In the rows, zero is written as 128.
Each row is followed by its class number.
[171 133 133 112 119 125 154 124 138 131 119 124 130 131 126 107 121 145
 137 119 137 131 121 143 124 112 119  99 138 142 150 151 150 130 115  97
 145 124 147 113 110 134 128 107 143 150 135 139 123 140 120 124 129 139
 130 146  89 130 111 114 136 117 109 132 118 115 119 101 142 116 135 140
 128 141 123 134 115 134 113 114 126 140 121 122] => 1
[105 137 138 111 127 112 112 130 115 136 121 116 113 141 141 129 139 141
 145 118 118 131 139 126 135 135 150 128 128 122 117 129 118 105 138 135
 117 171 108 151  94 118 126 141 125  91 134  74 130 113 116 146 131 143
 133 127 129 140 133 126 109 135 127 125 124 110 165 113 120 103 120 139
 109 136 133 140 110 125 155 132 124 146 127 120] => 0
[165 118 146 106 134 114 148 110 151 126 100 117 123 130 155 135 140 142
 149 109 113 112 143 125 120 121 125 119 124 137 136 126 140 120 125 115
 139 128 140 121 101 117 128 124 125 134 133 119 125 133 125 146 129 137
 122  99  88 122 129 115 127 107 106 135 125 106 182 120 120  98 129 127
 122 129 133 138 157 109 138 127 143 135 121 126] => 1
[153  53 136 114 121 111 148 154 139 121 108 119 125 127 138 110 141 143
 140 109 124 132 131 133 121 110 126 103 134 133 134 145 151 125 129 112
 127 135 138 107 118 112 131 118 135 131 134 125 118 124 131 129 133 137
 122 126  97 130 118 119 129 127 120 133 127 115 144 125 131 109 137 134
 128 140 126 138 134 128 121 118 128 139 131 129] => 1
[151 113 130 102 140 107 151 124 139 110 115 108 131 122 142 131 161 117
 146  89 118 137 154 138 115  99 126  90 122 151 118 156 172 127 125 103
 147 142 169 110 100 123 133 124 128 147 139 126 131 139 134 145 137 128
 128 106 106 124 136 108 143 126 105 142 118 118 194 127 117  91 133 126
 112 139 135 140 145 116 122 124 127 119 110 131] => 1
[165 117 137 110 119 138 156 107 140 132 112 122 128 133 134 108 134 130
 135 133 148 131 122 134 128 129 133 109 125 142 152 140 135 133 118  95
 133 109 132 121 109 126 110 136 137 127 140 122 128 130 131 125 121 131
 107 132 100 126 144 118 140 113 122 127 113 118 132 133 137 130 137 126
 123 137 122 133 139 132 105 130 139 136 125 129] => 1
[113 118 137 102 133 105 136 138 129 121 116 114 119 130 138 121 156 131
 142  90 107 138 146 143 127 101 149  90 126 125 106 151 172 119 140 133
 136 156 153 130 102 121 128 120 117 131 134 118 125 125 122 147 142 133
 125 119 105 124 133 109 132 141 116 134 126 123 168 111 100  95 131 129
 121 133 134 134 112 119 149 123 114 117 126 125] => 1
[119 126 142 127 130 144 122 113  97 157 124 106 110 139 113 144 121 127
 134 122 153 123 113 104 153 127 146 142 129 122 150 117 118 124 121 140
 115 145 108 148  93 126 132 140 138  73 109 112 135 112 121 157 121 135
 139 136  91 142 113 130 126 118 119  57 125 101 125  86 129 134 120 153
 128 156 106 156 139 142 124 144 124 173 120 121] => 2
[159 117 154  96  86 121 161 128 143 111  97 115 147 134 155  99 157 160
 151 124 121 136 145 146 121 131 133  83 124 140 122 136 144 139 122  87
 137 146 145 111  94 108 127 124 130 167 152 102 128 105 115 159 119 151
 125 105 134 125 134  98 120 110 120 134 129 124 165 123 113  98 135 133
 110 133 146 117 111 118 141 118 147 136 116 134] => 1
[146 119 136 107 122 108 146 130 142 119 113 114 125 131 143 112 155 139
 143 107 117 126 138 149 120 107 126  84 119 131 131 149 165 131 129 116
 149 150 157 106 103 126 127 106 120 144 133 115 129 131 124 145 134 134
 120 122  98 130 127 120 136 129 110 139 119 119 152 120 125  95 135 137
 117 128 132 138 111 127 130 132 123 118 111 130] => 1
[126 112 109 134 133 124 127 116 105 146 124 116 111 144 109 114 121 139
 137 114 125 116 129 126 136 109 137  99 125 120 157 151 148 129 126 117
 123 161 119 140 100 125 111 122 152  94 115 118 135 114 125 144 119 138
 134 157  71 124 117 137 143 143 125 118 116  96 111  90 142 124  99 155
 131 148 118 157 107 154 113 137 120 168 129 111] => 2
[150 126 151 111 105 117 154 113 149 118 121 125 129 126 150 121 147 138
 137 130 122 136 137 129 126 142 139 112 124 133 120 122 139 137 150 115
 122 136 122 137 111 103 128 134 125 136 151  99 113 109 120 133 130 142
 127  98 139 126 146 113 127 123 117 125 121 132 164 121 113 106 126 114
 124 141 142 121 124 110 149 125 140 123 124 128] => 0
[201 111 144 115 132 132 166  99 144 133 117 118 126 119 125 120 141 140
 151 130 170 118 128 128 121 121 124 108 124 148 169 133 142 114 111  62
 139 108 151  98  96 128 117 132 154 120 128 126 125 150 131 129 124 152
 121 120  67 135 135 110 132 101  91 130 117  95 137 120 144 124 144 142
 128 143 119 144 171 155  97 141 145 146 112 124] => 1
[143 121 138 104 130 119 160 106 120 140 123 100 125 137 120 120 154 132
 149  98 136 138 132 126 130 118 152 110 118 126 137 132 144 120 118 106
 142 139 139 132 101 139 118 132 135 106 139 116 139 127 116 146 132 136
 133 133  94 141 126 126 117 142 101 125 118  96 166 101 131 105 127 134
 126 163 122 151 130 135 121 140 128 131 120 122] => 2
[145 127 150 115  87 117 146 145 145 118 101 115 138 133 160  90 140 173
 139 129 114 135 134 139 127 131 144  97 124 133 127 139 151 129 124  91
 122 166 111 138 111 119  97 124 129 155 132  94 154 104  83 130 135 158
 118 133 148 112 126 106 118 114 130 135 124 128 120 103 111 109 126 140
 113 135 131 122  78 127 150 116 136 137 146 131] => 0
[149 115 129 102 125 122 140 116 118 145 115 127 116 141 128 117 124 151
 144 121 132 129 127 113 126 123 155 114 130 126 143 134 136 121 122 107
 118 154 123 139  89 123 109 130 146  98 125 120 133 116 112 152 113 139
 119 142  92 134 122 126 124 115 121 114 124 102 135  89 138 107 135 154
 119 144 121 153 131 144 140 134 132 166 146 120] => 2
[158 118 152 113 129 120 137 105 121 148 117 115 116 145 122 144 137 132
 162 112 150 123 139 114 132 125 159 127 106 141 145 120 107 116 125 102
 115 163 121 130  82 128 104 141 131  76 118 104 126 121 113 158 114 131
 136 122  85 136 126 114 123 139 109 124 128  94 161  89 134 109 137 154
 113 149 130 153 141 140 136 146 134 169 118 114] => 2
[169 123 157 118 100 133 149 126 118 121 101 129 134 131 162 104 139 153
 140 144 140 126 125 144 128 142 124 120 131 133 147 133 123 128 119  96
 123 135 123 128 122 118 126 120 128 143 136 104 122 110 118 117 117 145
 119 129 131 121 106 111 123 104 132 119 121 117 102 115 138 128 129 137
 118 129 133 120 115 124 123 132 147 151 138 117] => 0
[119 124 127 107 129  98 136 147 136 123  99 113 123 139 146 115 156 140
 146  93 105 144 143 145 115 105 146  81 127 121 116 143 176 124 127 121
 124 178 136 136  97 104 126 118 130 148 138 114 143 121 113 154 137 155
 136 123 104 133 126 116 131 133 123 126 124 123 169  99 103  81 128 134
 104 136 136 144  85 110 132 121 119 145 122 122] => 1
[111 129 152 121 111 131 125 113 112 139 125 115 114 145 135 118 130 154
 141 136 125 126 132 103 153 142 181 135 122 116 125  97 101 122 128 112
 106 181  97 173  99 117  99 151 123  63 133  87 144  82 100 148 123 148
 135 141 140 143 133 127 103 123 120 105 130 113 146  78 116 113 129 160
 111 148 135 136 106 141 165 147 126 146 127 117] => 0
[139 126 121 113 153 121 125 108 101 149 119 126  97 142 109 152 124 112
 139 107 152 113 124 111 128 113 141 143 127 125 155 132 127 113 132 141
 104 130 132 155  88 121 108 122 133  66 116 127 127 130 132 158 141 127
 134 120  55 136 124 129 147 125 101 127 124  90 159  97 136 120 142 153
 125 138 118 169 171 137 110 136 124 174 124 115] => 2
[101 136 123 120 127 107 116 130 108 146 126 107 138 143 123 116 137 143
 130 110 111 113 128 133 135 121 139 105 124 114 123 131 143 119 137 133
 118 184 110 149 106 118 122 118 133  94 128 112 142 110 124 148 128 140
 122 137 117 138 118 132 112 134 124 117 116 108 149  95  98 104 114 139
 115 135 125 140  98 132 157 131 119 139 129 122] => 2
[136 146 140 127  91 133 127 146 138 131 115 129 134 128 141  91 125 162
 130 150 137 138 120 137 129 146 133 109 137 114 134 119 127 139 121 104
 117 157 114 137 116 120 119 124 138 153 143 110 139 104 119 119 124 145
 121 153 148 134 111 115 115 139 133 129 125 129  92 117 127 125 122 143
 125 133 130 115  90 130 120 124 134 136 139 121] => 0
[153 123 124  97 103 119 162 125 166 100 110 120 147 127 153 100 157 153
 140 114 110 130 143 157 113 131 124  85 133 131 121 139 161 136 135  92
 143 136 146 107 125 119 138 122 112 178 144 119 129 128 136 105 123 147
 116 121 155 112 141 105 132 124 128 130 122 145 154 140 113 103 128 102
 108 131 147 108 105 112 125 109 133 101 123 137] => 1
[122 127 159 123 102 129 129 118 127 146 109 116 118 149 141 110 138 161
 125 139 107 135 112 115 142 150 182 110 139 112 128 115 118 123 130 105
 103 200  92 175  79 116  84 141 129  71 144  77 148  76 108 156 122 183
 131 152 127 144 126 124 104 116 125 104 119 101 129  65 108  98 118 166
 114 156 136 138  78 147 172 145 122 172 136 125] => 0
[155 126 120 109 119 123 147 115 149 114 113 107 136 133 133 103 148 133
 142 130 113 130 133 152 118 116 140  73 116 123 130 148 163 127 128  78
 147 127 160 105 124 133 117 120 139 156 147 127 114 138 128 157 133 126
 131 132 115 129 137 113 131 124 119 137 116 124 139 128 120 110 138 134
 111 144 119 136 116 138 119 128 131 121 112 130] => 1
[180 115 125 108 115 139 156 123 159 110 118 118 141 121 130 109 138 126
 128 129 133 119 141 153 114  97 112  88 125 147 159 145 162 132 133  87
 160 104 165  90 128 129 124 110 146 176 139 140 120 147 136 121 136 128
 135 113  91 126 136 115 131 127 118 145 122 119 135 144 160 122 138 132
 128 130 123 122 130 128 104 120 126 128  97 135] => 1
